Here is a tiny trained network, its code and every weight. The questions are about switching its units off for an input and a class, where a switched-off unit gives its printed mean instead of its output.

import numpy as np


def w(rows, s, z=0):
    codes = np.array(rows[::2]) - 128.0
    scale = np.full(codes.shape[1], s)
    scale[-1] = z or s
    return codes * scale


def f(y):
    return y / 2 * (1 + np.tanh(0.7978845608 * (y + 0.044715 * y**3)))


def log_softmax(a):
    a = a - a.max(-1, keepdims=True)
    return a - np.log(np.exp(a).sum(-1, keepdims=True))


def net(x, mask):
    res = np.array(x, float).reshape(1, 3) / 4 @ E
    y = f(res @ A[0][:, :-1].T + A[0][:, -1])
    res = res + np.where(mask, y, B[0][:, -1]) @ B[0][:, :-1]
    return log_softmax(res[-1] @ U[:, :-1].T + U[:, -1])


A, B = {}, {}
E = w([
[149,100,255,213,112,173,176],'x0',
[142,17,42,102,187,159,156],'x1',
[126,193,178,14,141,255,93],'x2',
],0.0094)
A[0] = w([
[153,144,79,73,90,81,74,78],'n1',
[125,62,51,143,154,200,204,115],'n2',
[174,84,113,100,207,140,176,72],'n3',
[89,132,154,75,158,200,109,89],'n4',
[87,85,192,159,98,161,138,94],'n5',
[106,123,148,112,144,186,91,2],'n6',
[126,72,150,97,191,119,56,87],'n7',
[224,119,107,153,123,169,134,67],'n8',
[129,160,143,35,159,161,144,116],'n9',
[9,136,95,101,129,108,77,135],'n10',
[69,217,131,154,48,108,81,98],'n11',
[78,67,110,192,167,79,181,163],'n12',
[183,142,156,98,160,148,101,95],'n13',
[49,185,67,94,130,106,127,50],'n14',
[96,117,98,160,97,109,149,146],'n15',
[116,110,205,180,135,177,167,134],'n16',
],0.011,0.0035)
B[0] = w([
[196,61,153,201,74,180,129,205],'n1',
[89,178,198,59,89,123,41,233],'n2',
[64,186,146,85,39,87,72,189],'n3',
[162,81,204,253,179,2,122,205],'n4',
[192,112,129,137,121,180,75,185],'n5',
[130,87,110,175,139,74,107,156],'n6',
[96,148,177,106,87,134,89,149],'n7',
[180,142,127,75,96,141,53,139],'n8',
[149,98,109,199,202,103,123,211],'n9',
[156,79,132,118,122,174,61,199],'n10',
[99,141,228,40,126,97,30,222],'n11',
[181,107,144,172,160,86,70,254],'n12',
[151,137,98,184,132,78,101,158],'n13',
[149,54,127,136,84,221,124,200],'n14',
[105,96,93,196,187,97,148,176],'n15',
[197,91,80,88,94,168,72,218],'n16',
],0.0082,0.0098)
U = w([
[166,62,114,140,101,211,112,209],'0',
[118,89,117,195,249,51,143,136],'1',
[66,181,169,73,106,134,67,89],'2',
[112,149,158,159,211,135,189,152],'3',
[52,187,91,81,192,191,254,3],'4',
],0.0075,0.0037)

Each question gives the input, the list of numbers given to net, and the class t.
The units are the neurons (one row each of A and B). Each row of codes is followed by its name. A weight is (code - 128) times the scale printed after its matrix; where a second scale follows, it is the last column's (A, B and U).
mask holds one flag per neuron, in row order. A switched-off neuron (its flag False) gives its mean, the last column of its row in B, instead of its output. The means were averaged over made-up inputs and are rounded, as every weight is.
A unit's drop is (log p(t) with every unit on - log p(t) with that unit switched off) / (log p(t) with every unit on - log p(t) with every unit switched off).
The circuit of an input: a set's keep is (log p(t) with only the set's units on - log p(t) with every unit switched off) / (log p(t) with every unit on - log p(t) with every unit switched off). Starting from the 12 units with the biggest drops (on a tie, the unit counted first), units are removed one at a time, each time the one whose removal leaves the highest keep (on an exact tie, the one counted first), for as long as the keep stays at least 0.8.
circuit, biggest first: the units of the circuit, biggest drop first
most important unit: the unit with the biggest drop
k most important neurons: the k neurons with the biggest drops, biggest first
drop when u is switched off: that unit's drop, to one decimal
input [3,-2,-2], class 3: 3 most important neurons : [n14 n1 n10]
input [4,-1,7], class 1: most important unit : n4
input [3,4,-2], class 2: circuit, biggest first : [n2 n1 n9]
input [0,-2,3], class 3: 2 most important neurons : [n12 n2]
input [-5,-2,3], class 0: circuit, biggest first : [n14 n1]
input [5,-4,6], class 1: circuit, biggest first : [n4 n9]
input [5,8,2], class 2: circuit, biggest first : [n2 n3]
input [-6,-1,4], class 0: 3 most important neurons : [n14 n1 n10]
input [-7,-7,1], class 0: 2 most important neurons : [n1 n14]
input [-6,8,1], class 2: 2 most important neurons : [n2 n3]
input [-1,7,6], class 2: 3 most important neurons : [n2 n3 n7]
input [5,7,7], class 1: 3 most important neurons : [n4 n9 n6]
input [3,5,3], class 2: drop when n14 is switched off : 0.1
input [-4,-2,8], class 1: drop when n4 is switched off : 0.2
input [0,0,3], class 3: most important unit : n12
input [2,0,1], class 3: drop when n2 is switched off : 0.2
input [3,3,6], class 1: drop when n4 is switched off : 0.3
